Here is a tiny trained network, its code and every weight. The questions are about switching its units off for an input and a class, where a switched-off unit gives its printed mean instead of its output.

import numpy as np


def w(rows, s, z=0):
    codes = np.array(rows[::2]) - 128.0
    scale = np.full(codes.shape[1], s)
    scale[-1] = z or s
    return codes * scale


def f(y):
    return np.maximum(y, 0)


def log_softmax(a):
    a = a - a.max(-1, keepdims=True)
    return a - np.log(np.exp(a).sum(-1, keepdims=True))


def net(x, mask):
    res = np.array(x, float).reshape(1, 5) / 4 @ E
    y = f(res @ A[0][:, :-1].T + A[0][:, -1])
    res = res + np.where(mask, y, B[0][:, -1]) @ B[0][:, :-1]
    return log_softmax(res[-1] @ U[:, :-1].T + U[:, -1])


A, B = {}, {}
E = w([
[125,159,177],'x0',
[146,60,153],'x1',
[133,29,115],'x2',
[163,146,36],'x3',
[2,114,121],'x4',
],0.0049)
A[0] = w([
[163,151,88,170],'n0',
[160,120,125,218],'n1',
[116,178,109,185],'n2',
[152,205,165,78],'n3',
[73,131,124,119],'n4',
[67,88,124,26],'n5',
[143,126,70,117],'n6',
[133,100,95,93],'n7',
[176,157,71,255],'n8',
[128,126,121,82],'n9',
[74,96,125,51],'n10',
[157,2,154,178],'n11',
[136,192,194,124],'n12',
[169,156,64,99],'n13',
[131,127,133,83],'n14',
[130,126,125,79],'n15',
[134,152,101,20],'n16',
[158,143,34,66],'n17',
[136,121,139,51],'n18',
[118,167,116,175],'n19',
[36,134,124,101],'n20',
[180,164,118,38],'n21',
[131,127,127,77],'n22',
[171,149,199,114],'n23',
],0.014,0.0025)
B[0] = w([
[91,154,176,187],'n0',
[96,106,176,183],'n1',
[72,87,147,192],'n2',
[61,39,85,184],'n3',
[98,146,59,190],'n4',
[177,191,52,182],'n5',
[140,130,189,175],'n6',
[154,99,135,155],'n7',
[48,155,203,231],'n8',
[123,124,121,128],'n9',
[145,188,57,178],'n10',
[252,67,212,255],'n11',
[83,30,90,198],'n12',
[112,173,205,187],'n13',
[129,131,135,128],'n14',
[123,133,138,128],'n15',
[157,124,162,138],'n16',
[129,161,243,196],'n17',
[135,124,118,130],'n18',
[83,100,144,178],'n19',
[73,168,25,228],'n20',
[74,168,105,162],'n21',
[126,130,135,128],'n22',
[138,39,110,189],'n23',
],0.031,0.0048)
U = w([
[144,134,225,170],'0',
[44,82,101,121],'1',
[71,227,54,98],'2',
[136,121,120,2],'3',
[164,3,141,116],'4',
[199,129,80,134],'5',
[145,105,73,223],'6',
],0.0061,0.0068)

Each question gives the input, the list of numbers given to net, and the class t.
The units are the neurons (one row each of A and B). Each row of codes is followed by its name. A weight is (code - 128) times the scale printed after its matrix; where a second scale follows, it is the last column's (A, B and U).
mask holds one flag per neuron, in row order. A switched-off neuron (its flag False) gives its mean, the last column of its row in B, instead of its output. The means were averaged over made-up inputs and are rounded, as every weight is.
A unit's drop is (log p(t) with every unit on - log p(t) with that unit switched off) / (log p(t) with every unit on - log p(t) with every unit switched off).
The circuit of an input: a set's keep is (log p(t) with only the set's units on - log p(t) with every unit switched off) / (log p(t) with every unit on - log p(t) with every unit switched off). Starting from the 12 units with the biggest drops (on a tie, the unit counted first), units are removed one at a time, each time the one whose removal leaves the highest keep (on an exact tie, the one counted first), for as long as the keep stays at least 0.8.
units of the circuit, in order: the units of the circuit, biggest drop first
k most important neurons: the k neurons with the biggest drops, biggest first
drop when u is switched off: that unit's drop, to one decimal
input [3,0,-7,-3,-2], class 1: units of the circuit, in order => [n3]
input [-5,-7,0,8,8], class 2: units of the circuit, in order => [n20, n11]
input [3,5,-6,0,-6], class 1: units of the circuit, in order => [n11, n3]
input [0,-2,6,-3,7], class 2: units of the circuit, in order => [n20, n5]
input [1,6,7,-6,5], class 5: 3 most important neurons => [n11, n5, n10]
input [-1,-6,-3,7,4], class 0: 2 most important neurons => [n17, n13]
input [2,7,-6,2,-4], class 1: units of the circuit, in order => [n11, n3]
input [8,2,7,-2,7], class 5: 2 most important neurons => [n11, n8]
input [5,-4,-8,8,-6], class 1: 3 most important neurons => [n3, n12, n11]
input [-7,-6,7,1,6], class 2: units of the circuit, in order => [n20, n5]
input [-6,6,8,-7,6], class 5: 2 most important neurons => [n11, n5]
input [-8,2,4,3,4], class 0: drop when n11 is switched off => 0.3
input [6,4,5,-6,1], class 4: drop when n8 is switched off => 0.1
input [8,-7,-6,1,-2], class 1: drop when n16 is switched off => 0.0
input [1,-8,-3,-5,-2], class 1: most important neuron => [n11]
input [0,5,0,3,5], class 5: drop when n8 is switched off => 0.2
